Below is a small trained network, with its code and all its weights. Each question gives an input and a class and asks what happens when units are switched off, that is, made to give their printed mean instead of their output.

import numpy as np


def w(rows, s, z=0):
    codes = np.array(rows[::2]) - 128.0
    scale = np.full(codes.shape[1], s)
    scale[-1] = z or s
    return codes * scale


def norm(h):
    return h / np.sqrt((h * h).mean(-1, keepdims=True) + 1e-5)


def f(y):
    return y / 2 * (1 + np.tanh(0.7978845608 * (y + 0.044715 * y**3)))


def log_softmax(a):
    a = a - a.max(-1, keepdims=True)
    return a - np.log(np.exp(a).sum(-1, keepdims=True))


def net(x, mask):
    res = np.array(x, float).reshape(1, 3) / 4 @ E
    u = 0
    for l in range(4):
        y = f(norm(res) @ A[l][:, :-1].T + A[l][:, -1])
        res = res + np.where(mask[u : u + 4], y, B[l][:, -1]) @ B[l][:, :-1]
        u += 4
    return log_softmax(norm(res)[-1] @ U[:, :-1].T + U[:, -1])


A, B = {}, {}
E = w([
[254,48,114,179,195,200],'x0',
[102,38,128,177,142,204],'x1',
[137,87,61,242,51,230],'x2',
],0.007)
A[0] = w([
[56,125,76,103,151,35,101],'0.n1',
[36,74,254,181,189,223,114],'0.n2',
[121,177,178,212,125,52,3],'0.n3',
[23,136,134,47,252,126,62],'0.n4',
],0.0058,0.0026)
B[0] = w([
[196,114,126,254,129,115,217],'0.n1',
[38,162,77,74,151,133,235],'0.n2',
[189,171,26,163,90,97,109],'0.n3',
[84,188,137,198,205,118,252],'0.n4',
],0.0089,0.0027)
A[1] = w([
[71,92,173,117,89,105,131],'1.n1',
[128,253,161,73,219,214,1],'1.n2',
[96,142,210,125,161,40,212],'1.n3',
[182,235,12,191,144,92,118],'1.n4',
],0.0057,0.00093)
B[1] = w([
[179,126,46,187,158,88,134],'1.n1',
[176,177,159,155,177,53,187],'1.n2',
[183,2,102,113,110,143,253],'1.n3',
[50,146,167,70,24,97,221],'1.n4',
],0.0085,0.0033)
A[2] = w([
[103,158,98,133,114,148,66],'2.n1',
[81,212,140,1,136,96,188],'2.n2',
[175,107,191,93,167,27,64],'2.n3',
[129,217,34,116,92,115,253],'2.n4',
],0.0088,0.0027)
B[2] = w([
[182,87,2,163,138,203,132],'2.n1',
[108,90,223,113,144,74,226],'2.n2',
[223,158,106,154,162,219,254],'2.n3',
[53,56,152,182,244,201,200],'2.n4',
],0.0086,0.0057)
A[3] = w([
[60,137,248,134,153,126,20],'3.n1',
[71,64,43,2,204,124,247],'3.n2',
[57,154,201,183,155,96,46],'3.n3',
[136,78,224,130,99,181,120],'3.n4',
],0.0073,0.0012)
B[3] = w([
[81,113,133,7,42,135,253],'3.n1',
[70,155,131,140,2,206,207],'3.n2',
[221,54,121,66,47,90,248],'3.n3',
[84,105,142,100,190,132,202],'3.n4',
],0.0088,0.0035)
U = w([
[153,214,48,162,119,75,5],'0',
[179,219,131,123,63,108,5],'1',
[81,157,115,207,100,254,214],'2',
[227,196,209,118,208,139,248],'3',
[62,135,180,57,41,98,211],'4',
],0.0097,0.0033)

Each question gives the input, the list of numbers given to net, and the class t.
The units are the neurons (one row each of A and B). Each row of codes is followed by its name. A weight is (code - 128) times the scale printed after its matrix; where a second scale follows, it is the last column's (A, B and U).
mask holds one flag per neuron, layer by layer. A switched-off neuron (its flag False) gives its mean, the last column of its row in B, instead of its output. The means were averaged over made-up inputs and are rounded, as every weight is.
A unit's drop is (log p(t) with every unit on - log p(t) with that unit switched off) / (log p(t) with every unit on - log p(t) with every unit switched off).
The circuit of an input: a set's keep is (log p(t) with only the set's units on - log p(t) with every unit switched off) / (log p(t) with every unit on - log p(t) with every unit switched off). Starting from the 12 units with the biggest drops (on a tie, the unit counted first), units are removed one at a time, each time the one whose removal leaves the highest keep (on an exact tie, the one counted first), for as long as the keep stays at least 0.8.
units of the circuit, in order: the units of the circuit, biggest drop first
most important unit: the unit with the biggest drop
top k neurons: the k neurons with the biggest drops, biggest first
drop of u: that unit's drop, to one decimal
input [8,7,-6], class 2: units of the circuit, in order	3.n2, 0.n2, 2.n2
input [-3,-2,-7], class 3: most important unit	2.n3
input [-6,-1,-6], class 3: top 4 neurons	2.n3, 1.n3, 0.n2, 0.n1
input [-6,-2,-5], class 3: top 4 neurons	2.n3, 1.n3, 0.n2, 3.n2
input [-8,4,1], class 2: top 2 neurons	1.n1, 2.n2
input [-1,2,-3], class 3: top 3 neurons	1.n2, 1.n3, 2.n2
input [-3,-6,-7], class 3: units of the circuit, in order	2.n3, 0.n1
input [3,8,-7], class 4: top 2 neurons	0.n2, 3.n2
input [0,5,0], class 4: top 2 neurons	0.n2, 0.n1
input [2,-5,4], class 4: drop of 1.n4	1.3
input [-5,-5,-7], class 3: drop of 0.n1	0.2
input [-1,-3,-3], class 3: drop of 2.n3	1.6
